M =
[[388 474 753 949 654 418 749]
 [114 445 735 461 757 827 504]
 [781 411 606 757 688 366 600]
 [636 563 651 667 687 392 665]
 [688 874 585 515 657 485 642]]
Counting starts at 1.
Give the entry at row 2, column 1.
Answer: 114
Give the entry in row 1 and column 2.
Answer: 474
Give the bottom entry of the column that holds the largest entry.
Answer: 515
Give the entry just left of the largest entry.
Answer: 753
Give the entry directly below 418.
Answer: 827
The bottom-left entry: 688
The top entry of the column that holds the smallest entry is 388
The entry at the centre: 757
Give the entry at row 3, column 1.
Answer: 781
The entry in the top-right corner is 749
The entry just left of the centre entry: 606
Give the entry just right of the largest entry.
Answer: 654
The maximum -> 949

[[-2.66 -0.53 -1.70  0.28  2.42  1.16 -1.97 -4.39]
 [ 2.63  5.09  2.97  1.41  1.73 -3.53  0.71 -1.57]
 [ 0.56  1.34  1.00 -0.04  3.82  1.20  0.14 -0.72]
 [ 0.37  0.51 -0.25 -0.10  3.83  0.74 -0.11 -2.12]
 [-3.01 -1.36 -1.82  0.19  0.78  1.89 -2.51 -3.14]
 [ 0.62  3.84  3.08  0.80  2.71 -0.12  0.17 -0.17]
 [ 0.60 -3.20 -1.95 -0.64 -2.81  0.90 -0.54  1.75]
 [ 0.49 -3.28 -0.93 -1.11 -6.67 -1.24  2.34  5.53]
 [ 0.71  3.92  3.11  0.83  2.67 -0.27  0.19 -0.23]
 [ 0.14 -3.00 -1.94 -0.52 -2.33  1.16 -0.90  1.12]
 [ 0.46 -3.11 -1.95 -0.59 -2.64  1.00 -0.66  1.55]
 [-3.16 -1.13 -1.79  0.26  1.18  1.78 -2.49 -3.61]
 [ 0.20 -3.20 -0.81 -1.12 -6.90 -1.33  2.45  5.68]
 [ 0.95 -3.31 -1.93 -0.72 -3.21  0.69 -0.22  2.27]
 [ 1.34 -3.46 -1.86 -0.84 -3.80  0.32  0.26  2.97]
 [-0.40  0.07 -1.02 -0.02  3.58  0.56 -0.61 -3.26]]
Report the entry directly above the largest entry.
Answer: -3.61
The 1st entry, reading row by row: -2.66
Report the entry directly below -0.17.
Answer: 1.75
Report the smallest entry in the first column.
Answer: -3.16
The entry directly above 0.60 is 0.62
The largest entry -> 5.68
The bottom-right entry is -3.26
The top-right entry is -4.39
The 5th entry in reading order: 2.42
Report the entry directly below the largest entry.
Answer: 2.27
Report the smallest entry.
Answer: -6.90
Report the 4th entry in reading order.
Answer: 0.28
Report the bottom entry of the column that holds the smallest entry.
Answer: 3.58
Report the largest entry in the first column.
Answer: 2.63
The entry directly below the smallest entry is -3.21
The 2nd entry in reading order is -0.53
The 3rd entry on the main diagonal: 1.00
The first entry in the row that holds the smallest entry: 0.20
The entry just right of -0.53 is -1.70
Report the bottom-left entry.
Answer: -0.40
The fifth-last entry, reading row by row: -0.02
The entry directly above 3.08: -1.82
Report the entry just right of 0.95.
Answer: -3.31
Report the entry just right of 5.09.
Answer: 2.97
The entry directly below 1.75 -> 5.53
The entry directly above 1.20: -3.53
The entry just right of -0.10 is 3.83
The third-last entry, reading row by row is 0.56
Report the entry directly above 0.46.
Answer: 0.14
The entry just right of -1.86: -0.84

[[64 53 62 66 64 58 61]
 [48 63 35 48 49 67 62]
 [64 57  9 60 62 92 83]
 [43 64 55 45 43 54 53]
 [62 50 42 72 61 80 82]
 [62 53 41 67 61 75 75]
 [74 52 25 69 72 83 80]
 [45 63 91 46 46 26 31]
 [71 55 27 64 70 77 72]
 [58 57 15 60 57 90 83]
 [72 48 68 76 72 58 64]
 [44 62 85 48 44 34 38]
 [50 58 18 59 49 91 86]
 [60 61 47 51 60 56 53]
 [71 56 55 59 69 54 53]
 [47 55 64 62 47 60 65]]
Indices start at 1.
Read off the entry in row 3 and column 2.
Answer: 57
The entry in the bottom-left corner: 47
The entry in row 1 and column 2 -> 53
The entry at row 2, column 3: 35
Read off the entry in row 3 and column 1.
Answer: 64
The entry in the bottom-right corner is 65
The entry in row 2 and column 1: 48
Read off the entry directly above 52.
Answer: 53
Read off the top-right entry.
Answer: 61
The entry just right of 34 -> 38
Read off the entry in the top-left corner.
Answer: 64
Read off the entry directly below the largest entry.
Answer: 54
The entry just right of the largest entry: 83
The entry directly below the smallest entry -> 55
The entry just right of 18 is 59
Read off the entry at row 1, column 3.
Answer: 62
Read off the entry at row 3, column 3.
Answer: 9
The entry just left of 52: 74
Read off the entry just left of the largest entry.
Answer: 62
Read off the bottom entry of the column that holds the largest entry.
Answer: 60
Read off the largest entry.
Answer: 92

W =
array([[ -59.6,  135.3,  -37.5,   59.2,   10.9, -147.4,  -41.3,  -61.4],
       [  95.3,  -17.4,  132.0,    5.2,  128.0,   62.2,  106.9,  132.7]])
Indices start at 1.
The top entry of the column that holds the largest entry -> 135.3
Which number is the entry just left of 132.0?
A: -17.4
Which number is the entry in row 2 and column 1?
A: 95.3
Which number is the top-left entry?
A: -59.6
Which number is the entry just left of 62.2?
A: 128.0
The bottom-right entry -> 132.7
The bottom entry of the column that holds the smallest entry -> 62.2
Which number is the top entry of the column that holds the smallest entry?
A: -147.4
Which number is the entry just right of -37.5?
A: 59.2
